Below are the code and all the weights of a small trained network. Each question names an input and a class and asks about switching units off, where a switched-off unit gives its printed mean instead of its output.

import numpy as np


def w(rows, s, z=0):
    codes = np.array(rows[::2]) - 128.0
    scale = np.full(codes.shape[1], s)
    scale[-1] = z or s
    return codes * scale


def norm(h):
    return h / np.sqrt((h * h).mean(-1, keepdims=True) + 1e-5)


def f(y):
    return np.maximum(y, 0)


def log_softmax(a):
    a = a - a.max(-1, keepdims=True)
    return a - np.log(np.exp(a).sum(-1, keepdims=True))


def net(x, mask):
    res = np.array(x, float).reshape(1, 5) / 4 @ E
    u = 0
    for l in range(2):
        y = f(norm(res) @ A[l][:, :-1].T + A[l][:, -1])
        res = res + np.where(mask[u : u + 15], y, B[l][:, -1]) @ B[l][:, :-1]
        u += 15
    return log_softmax(norm(res)[-1] @ U[:, :-1].T + U[:, -1])


A, B = {}, {}
E = w([
[235,74,150,121,105,189,122,128,138],'x0',
[129,125,125,129,130,127,128,133,130],'x1',
[128,129,129,131,127,128,129,126,130],'x2',
[143,117,82,26,163,157,250,87,173],'x3',
[79,30,179,133,193,127,177,140,53],'x4',
],0.0014)
A[0] = w([
[99,66,190,152,193,139,114,177,90,109],'L0N0',
[170,197,48,54,158,148,177,108,253,123],'L0N1',
[91,134,114,134,171,102,116,133,94,61],'L0N2',
[171,66,181,164,118,165,111,137,99,4],'L0N3',
[112,149,127,144,145,106,87,144,126,119],'L0N4',
[64,162,105,131,174,72,116,125,139,83],'L0N5',
[75,153,97,85,156,119,175,114,158,89],'L0N6',
[108,159,134,174,93,116,68,158,97,103],'L0N7',
[133,130,120,128,126,124,127,106,120,119],'L0N8',
[238,78,164,136,109,176,123,116,123,153],'L0N9',
[165,241,82,142,8,126,52,102,175,177],'L0N10',
[111,100,92,36,149,151,243,72,121,72],'L0N11',
[136,52,182,152,143,156,145,129,81,53],'L0N12',
[172,115,126,108,146,159,134,146,126,94],'L0N13',
[131,130,122,123,123,123,130,133,119,121],'L0N14',
],0.0024,0.0023)
B[0] = w([
[142,196,118,94,69,134,106,96,100,179],'L0N0',
[108,163,111,169,32,116,100,97,2,232],'L0N1',
[129,99,136,133,119,147,183,90,143,141],'L0N2',
[140,237,106,70,138,93,32,151,108,149],'L0N3',
[107,113,129,96,130,151,160,89,121,150],'L0N4',
[179,98,149,108,112,219,147,105,133,162],'L0N5',
[158,181,123,105,122,94,7,170,107,172],'L0N6',
[109,105,105,63,165,146,193,100,135,171],'L0N7',
[129,127,131,134,125,123,133,141,126,129],'L0N8',
[201,70,137,98,109,209,104,144,114,203],'L0N9',
[114,96,143,113,243,135,162,169,179,253],'L0N10',
[129,151,151,172,197,129,94,190,238,200],'L0N11',
[144,194,132,124,132,121,36,157,116,156],'L0N12',
[90,112,130,163,109,140,174,112,133,143],'L0N13',
[127,136,126,133,128,126,124,122,133,128],'L0N14',
],0.0026,0.0035)
A[1] = w([
[192,27,160,122,46,154,137,119,101,75],'L1N0',
[36,164,161,105,188,60,123,141,124,152],'L1N1',
[70,189,108,204,50,65,132,129,48,132],'L1N2',
[177,59,150,163,163,164,123,158,194,6],'L1N3',
[195,114,117,85,4,164,148,97,93,61],'L1N4',
[75,105,134,145,77,70,136,40,84,13],'L1N5',
[216,98,110,136,106,191,126,155,194,151],'L1N6',
[142,85,149,194,157,129,99,143,170,98],'L1N7',
[150,180,86,144,67,130,131,116,146,147],'L1N8',
[109,99,149,126,69,130,111,90,49,120],'L1N9',
[128,139,117,152,103,116,93,126,150,166],'L1N10',
[36,183,101,151,107,56,164,99,129,53],'L1N11',
[67,120,125,152,214,63,167,154,207,25],'L1N12',
[121,83,134,103,171,131,201,122,151,156],'L1N13',
[173,70,159,143,138,156,110,144,135,117],'L1N14',
],0.0031,0.0014)
B[1] = w([
[107,243,35,142,135,38,75,121,158,196],'L1N0',
[97,103,82,223,119,150,145,61,206,253],'L1N1',
[167,118,103,30,129,93,212,123,193,209],'L1N2',
[136,129,196,46,187,132,213,168,131,190],'L1N3',
[17,79,104,254,73,96,105,78,131,189],'L1N4',
[123,87,153,165,89,195,220,115,161,150],'L1N5',
[71,68,207,137,158,141,207,133,106,249],'L1N6',
[146,136,117,80,163,144,180,119,94,161],'L1N7',
[96,63,147,113,93,102,151,97,102,177],'L1N8',
[142,106,105,186,18,186,152,123,130,173],'L1N9',
[142,109,129,89,165,116,137,105,84,157],'L1N10',
[221,118,180,54,128,97,88,210,48,199],'L1N11',
[113,149,86,222,132,124,2,87,103,194],'L1N12',
[174,180,145,152,140,110,35,178,137,173],'L1N13',
[149,183,141,57,155,103,157,158,136,198],'L1N14',
],0.0026,0.003)
U = w([
[88,155,83,208,199,115,30,102,181,183],'0',
[83,64,125,171,30,148,211,73,135,194],'1',
[174,110,211,58,215,164,171,188,144,214],'2',
[176,136,151,127,51,149,17,150,48,2],'3',
[154,176,62,1,98,47,146,115,139,18],'4',
],0.0092,0.00099)

Each question gives the input, the list of numbers given to net, and the class t.
The units are the neurons (one row each of A and B). Each row of codes is followed by its name. A weight is (code - 128) times the scale printed after its matrix; where a second scale follows, it is the last column's (A, B and U).
mask holds one flag per neuron, layer by layer. A switched-off neuron (its flag False) gives its mean, the last column of its row in B, instead of its output. The means were averaged over made-up inputs and are rounded, as every weight is.
A unit's drop is (log p(t) with every unit on - log p(t) with that unit switched off) / (log p(t) with every unit on - log p(t) with every unit switched off).
The circuit of an input: a set's keep is (log p(t) with only the set's units on - log p(t) with every unit switched off) / (log p(t) with every unit on - log p(t) with every unit switched off). Starting from the 12 units with the biggest drops (on a tie, the unit counted first), units are removed one at a time, each time the one whose removal leaves the highest keep (on an exact tie, the one counted first), for as long as the keep stays at least 0.8.
circuit, biggest first: the units of the circuit, biggest drop first
unit that matters most: the unit with the biggest drop
top k neurons: the k neurons with the biggest drops, biggest first
k most important neurons of layer l: the k neurons of layer l with the biggest drops, biggest first
drop of u: that unit's drop, to one decimal
input [-6,7,5,2,4], class 0: unit that matters most : L0N1
input [8,1,-3,3,-8], class 1: circuit, biggest first : L1N4, L1N6
input [0,1,5,8,3], class 0: top 2 neurons : L0N11, L0N9
input [-7,7,-2,1,0], class 4: circuit, biggest first : L0N10, L1N2
input [7,-3,-2,8,-7], class 1: circuit, biggest first : L0N1, L1N4
input [-3,1,6,1,0], class 4: 2 most important neurons of layer 0 : L0N10, L0N9
input [5,-5,5,1,-3], class 1: top 4 neurons : L0N1, L1N4, L0N11, L1N6
input [-6,6,6,3,1], class 0: 2 most important neurons of layer 0 : L0N11, L0N0
input [5,7,-7,-1,1], class 3: 3 most important neurons of layer 0 : L0N10, L0N11, L0N3
input [5,4,0,1,-5], class 1: top 3 neurons : L0N1, L1N4, L0N11
input [4,-6,-5,3,0], class 1: 2 most important neurons of layer 1 : L1N4, L1N6
input [2,-5,5,1,-2], class 1: top 2 neurons : L0N1, L0N11
input [3,3,-7,3,-2], class 1: drop of L1N6 : 0.1
input [4,6,-2,-1,-6], class 2: drop of L0N1 : 0.0
input [4,-8,3,-3,-7], class 2: unit that matters most : L0N10
input [7,5,-6,-4,7], class 3: drop of L0N10 : 0.3
input [-2,-2,-4,8,4], class 0: drop of L0N11 : 0.6
